Below are the code and all the weights of a small trained network. Each question names an input and a target symbol and asks about switching units off, where a switched-off unit gives its printed mean instead of its output.

import numpy as np


def w(rows, s, z=0):
    codes = np.array(rows[::2]) - 128.0
    scale = np.full(codes.shape[1], s)
    scale[-1] = z or s
    return codes * scale


def f(y):
    return np.maximum(y, 0)


def softmax(a):
    e = np.exp(a - a.max(-1, keepdims=True))
    return e / e.sum(-1, keepdims=True)


def log_softmax(a):
    a = a - a.max(-1, keepdims=True)
    return a - np.log(np.exp(a).sum(-1, keepdims=True))


def net(x, mask):
    ids = ['ΓΔΦεζλσω'.index(c) for c in x.split()]
    T = len(ids)
    res = E[ids] + P[:T]
    u = 0
    for l in range(2):
        r = res
        for j in range(3):
            rows = slice(2 * j, 2 * j + 2)
            q, k, v = (r @ M[l][rows].T for M in (Q, K, V))
            z = softmax(np.where(np.tri(T) > 0, q @ k.T / 2**0.5, -1e9)) @ v
            o = O[l][rows]
            res = res + np.where(mask[u + j], z, o[:, -1]) @ o[:, :-1]
        u += 3
        y = f(res @ A[l][:, :-1].T + A[l][:, -1])
        res = res + np.where(mask[u : u + 8], y, B[l][:, -1]) @ B[l][:, :-1]
        u += 8
    return log_softmax(res[-1] @ U[:, :-1].T + U[:, -1])


Q, K, V, O, A, B = {}, {}, {}, {}, {}, {}
E = w([
[115,129,253,148,212,26,215,66],'Γ',
[153,216,151,61,64,150,137,211],'Δ',
[192,184,170,163,193,193,77,168],'Φ',
[93,170,91,188,108,233,183,99],'ε',
[116,214,106,44,183,146,133,69],'ζ',
[120,158,181,141,41,181,80,112],'λ',
[181,125,51,94,235,158,157,167],'σ',
[129,33,115,89,129,196,99,75],'ω',
],0.0053)
P = w([
[174,141,4,211,19,19,55,51],'0',
[177,116,173,32,145,241,133,142],'1',
[193,163,142,75,169,234,112,112],'2',
[183,200,127,67,174,228,96,127],'3',
[203,240,122,59,197,209,89,109],'4',
[237,225,99,73,191,231,104,93],'5',
],0.0023)
Q[0] = w([
[144,186,160,184,160,151,139,100],'0.h0',
[87,41,91,136,97,61,135,178],'0.h0',
[63,62,122,161,77,150,135,100],'0.h1',
[119,144,114,144,102,104,123,162],'0.h1',
[160,122,121,158,112,165,112,135],'0.h2',
[94,97,184,183,156,4,179,150],'0.h2',
],0.027)
K[0] = w([
[106,167,182,158,155,13,152,80],'0.h0',
[121,144,141,90,134,231,140,184],'0.h0',
[147,121,31,156,34,222,19,113],'0.h1',
[175,147,103,142,173,111,105,155],'0.h1',
[128,179,134,104,133,146,97,116],'0.h2',
[111,99,255,103,183,142,201,129],'0.h2',
],0.02)
V[0] = w([
[154,171,233,110,113,44,97,184],'0.h0',
[50,75,179,215,12,138,117,107],'0.h0',
[214,228,65,69,131,244,80,167],'0.h1',
[122,145,135,93,146,181,112,122],'0.h1',
[148,50,204,114,190,176,30,66],'0.h2',
[165,63,158,249,145,71,152,145],'0.h2',
],0.011)
O[0] = w([
[67,150,183,210,128,165,71,93,126],'0.h0',
[180,254,59,140,132,156,127,114,92],'0.h0',
[94,45,160,123,69,233,134,67,253],'0.h1',
[133,127,143,116,104,155,146,93,175],'0.h1',
[234,124,109,97,119,80,76,73,87],'0.h2',
[217,111,168,185,125,139,192,156,83],'0.h2',
],0.0066,0.0046)
A[0] = w([
[187,108,158,214,127,136,56,254,91],'0.n0',
[150,200,137,64,45,48,145,237,10],'0.n1',
[234,92,123,102,36,167,147,122,178],'0.n2',
[132,124,132,181,40,100,79,137,169],'0.n3',
[144,120,209,57,70,113,248,138,63],'0.n4',
[145,225,130,170,148,165,157,107,63],'0.n5',
[119,32,126,137,161,148,141,155,63],'0.n6',
[180,136,151,91,236,179,75,191,75],'0.n7',
],0.0069,0.0013)
B[0] = w([
[46,4,119,193,95,122,79,100,154],'0.n0',
[109,141,215,53,148,70,130,255,143],'0.n1',
[155,84,87,87,171,171,45,119,252],'0.n2',
[179,136,150,157,71,151,160,144,145],'0.n3',
[174,142,104,206,248,119,114,125,190],'0.n4',
[80,162,139,109,198,131,108,60,179],'0.n5',
[154,147,188,58,174,156,115,133,185],'0.n6',
[100,189,41,99,137,92,85,143,188],'0.n7',
],0.008,0.0037)
Q[1] = w([
[125,155,207,105,165,141,86,72],'1.h0',
[147,83,146,121,152,89,92,143],'1.h0',
[109,124,128,206,112,127,169,109],'1.h1',
[140,123,154,144,120,104,221,102],'1.h1',
[124,125,169,101,138,187,101,150],'1.h2',
[134,135,150,139,6,103,119,137],'1.h2',
],0.022)
K[1] = w([
[83,162,105,218,155,10,151,124],'1.h0',
[88,113,104,69,144,133,104,226],'1.h0',
[131,145,102,118,100,215,173,154],'1.h1',
[70,173,115,50,136,146,154,201],'1.h1',
[142,122,116,166,59,51,126,111],'1.h2',
[158,102,181,103,43,250,157,126],'1.h2',
],0.016)
V[1] = w([
[120,184,77,135,84,187,84,178],'1.h0',
[84,143,149,57,84,66,141,75],'1.h0',
[123,146,182,155,160,222,185,142],'1.h1',
[6,49,146,116,108,151,109,119],'1.h1',
[157,51,212,135,136,179,124,153],'1.h2',
[141,191,165,165,57,166,40,137],'1.h2',
],0.016)
O[1] = w([
[68,71,39,101,95,72,123,198,158],'1.h0',
[82,163,181,185,115,235,194,169,95],'1.h0',
[116,134,47,178,110,33,104,215,217],'1.h1',
[152,251,168,165,105,215,124,216,254],'1.h1',
[205,148,210,138,143,73,33,148,99],'1.h2',
[2,150,194,55,50,65,71,88,207],'1.h2',
],0.0065,0.0047)
A[1] = w([
[26,87,121,114,83,70,130,104,2],'1.n0',
[167,152,129,105,184,116,133,162,69],'1.n1',
[140,98,138,51,161,24,103,175,172],'1.n2',
[60,197,147,109,113,37,166,252,65],'1.n3',
[125,111,254,108,141,91,95,126,195],'1.n4',
[130,186,173,119,151,64,218,61,134],'1.n5',
[153,108,230,176,163,52,195,153,69],'1.n6',
[136,94,44,121,132,110,173,195,137],'1.n7',
],0.0084,0.001)
B[1] = w([
[71,93,150,200,213,140,74,158,250],'1.n0',
[118,158,139,188,167,51,161,93,174],'1.n1',
[102,172,168,149,53,182,123,124,203],'1.n2',
[180,78,200,61,162,86,240,134,254],'1.n3',
[172,129,74,138,19,72,130,118,233],'1.n4',
[192,234,103,126,191,92,95,148,180],'1.n5',
[176,1,132,165,111,178,84,194,171],'1.n6',
[126,145,38,140,78,108,185,187,207],'1.n7',
],0.0086,0.0076)
U = w([
[171,97,124,203,185,98,97,157,157],'Γ',
[109,85,177,76,122,81,176,173,122],'Δ',
[35,88,137,163,166,116,67,127,39],'Φ',
[91,178,150,180,99,253,161,137,127],'ε',
[107,219,101,94,178,103,118,83,45],'ζ',
[120,157,120,107,50,93,81,107,246],'λ',
[103,103,17,139,92,117,151,174,119],'σ',
[155,30,113,62,132,168,145,36,156],'ω',
],0.0032,0.0011)

Each question gives the input, a string of symbols that net reads in full, and the target symbol t.
The units are the heads (2 rows each of Q, K, V and O) and the neurons (one row each of A and B). Each row of codes is followed by its name. A weight is (code - 128) times the scale printed after its matrix; where a second scale follows, it is the last column's (O, A, B and U).
mask holds one flag per unit, layer by layer, with each layer's heads first. A switched-off unit (its flag False) gives its mean, the last column of its rows in O or B, instead of its output. The means were averaged over made-up inputs and are rounded, as every weight is.
A unit's drop is (log p(t) with every unit on - log p(t) with that unit switched off) / (log p(t) with every unit on - log p(t) with every unit switched off).
The circuit of an input: a set's keep is (log p(t) with only the set's units on - log p(t) with every unit switched off) / (log p(t) with every unit on - log p(t) with every unit switched off). Starting from the 12 units with the biggest drops (on a tie, the unit counted first), units are removed one at a time, each time the one whose removal leaves the highest keep (on an exact tie, the one counted first), for as long as the keep stays at least 0.8.
units of the circuit, in order: the units of the circuit, biggest drop first
unit that matters most: the unit with the biggest drop
top k neurons: the k neurons with the biggest drops, biggest first
k most important neurons of layer l: the k neurons of layer l with the biggest drops, biggest first
which heads matter: for each layer, one digit per head in row order, 1 if its drop is at least 0.15 and else 0, layers parted by /
drop of u: that unit's drop, to one decimal
input ω ε ζ ε, target ω: units of the circuit, in order => 1.h1; 0.h2; 0.h0; 0.h1
input ω Φ ω Φ, target ω: units of the circuit, in order => 1.h1; 0.h1; 0.h2; 0.h0
input ω σ ω ζ ζ, target ω: units of the circuit, in order => 1.h1; 0.h2; 0.h1; 0.h0
input Φ ζ ε, target λ: unit that matters most => 1.h2
input ω ζ Γ ω σ ω, target σ: units of the circuit, in order => 0.n7; 1.h2; 0.h1; 1.n7
input ω Φ ω σ, target ω: units of the circuit, in order => 1.h1; 0.h1; 0.h2; 0.h0
input ζ ζ λ Γ σ Δ, target Δ: which heads matter => 110 / 100
input Γ ε ζ σ, target σ: units of the circuit, in order => 0.h1; 1.h2; 1.n7
input Γ Γ ζ ω Φ Δ, target ζ: 2 most important neurons of layer 0 => 0.n5; 0.n0
input σ ζ Δ, target Γ: which heads matter => 100 / 001
input λ σ σ, target Φ: top 2 neurons => 1.n0; 0.n3
input λ Φ ε ζ Δ ε, target Φ: which heads matter => 110 / 001
input σ Γ ω ε Φ, target Φ: which heads matter => 111 / 011
input Δ Φ ω ζ ω, target Δ: which heads matter => 101 / 111
input σ ε ε Γ Γ, target Γ: unit that matters most => 1.h0
input ζ λ Φ Φ ω ε, target ε: which heads matter => 111 / 110
input Φ ζ σ, target λ: which heads matter => 011 / 001
input σ λ ζ Δ λ, target Γ: which heads matter => 110 / 001
input Γ Δ Φ ε ζ ζ, target ζ: which heads matter => 110 / 100
input σ ζ Φ, target Γ: which heads matter => 100 / 001
input ζ σ ω, target ε: which heads matter => 001 / 110
input σ λ ε, target Γ: unit that matters most => 1.h2
input ζ ε λ, target ε: drop of 0.h2 => 0.3
input λ ζ Δ Φ Φ, target Φ: drop of 1.h1 => 0.2
input Γ σ ω ζ Φ ε, target ε: drop of 0.n5 => 0.1
input ε ζ ζ σ λ, target σ: drop of 0.h1 => 0.2
input ε σ ζ Φ, target σ: unit that matters most => 0.h0
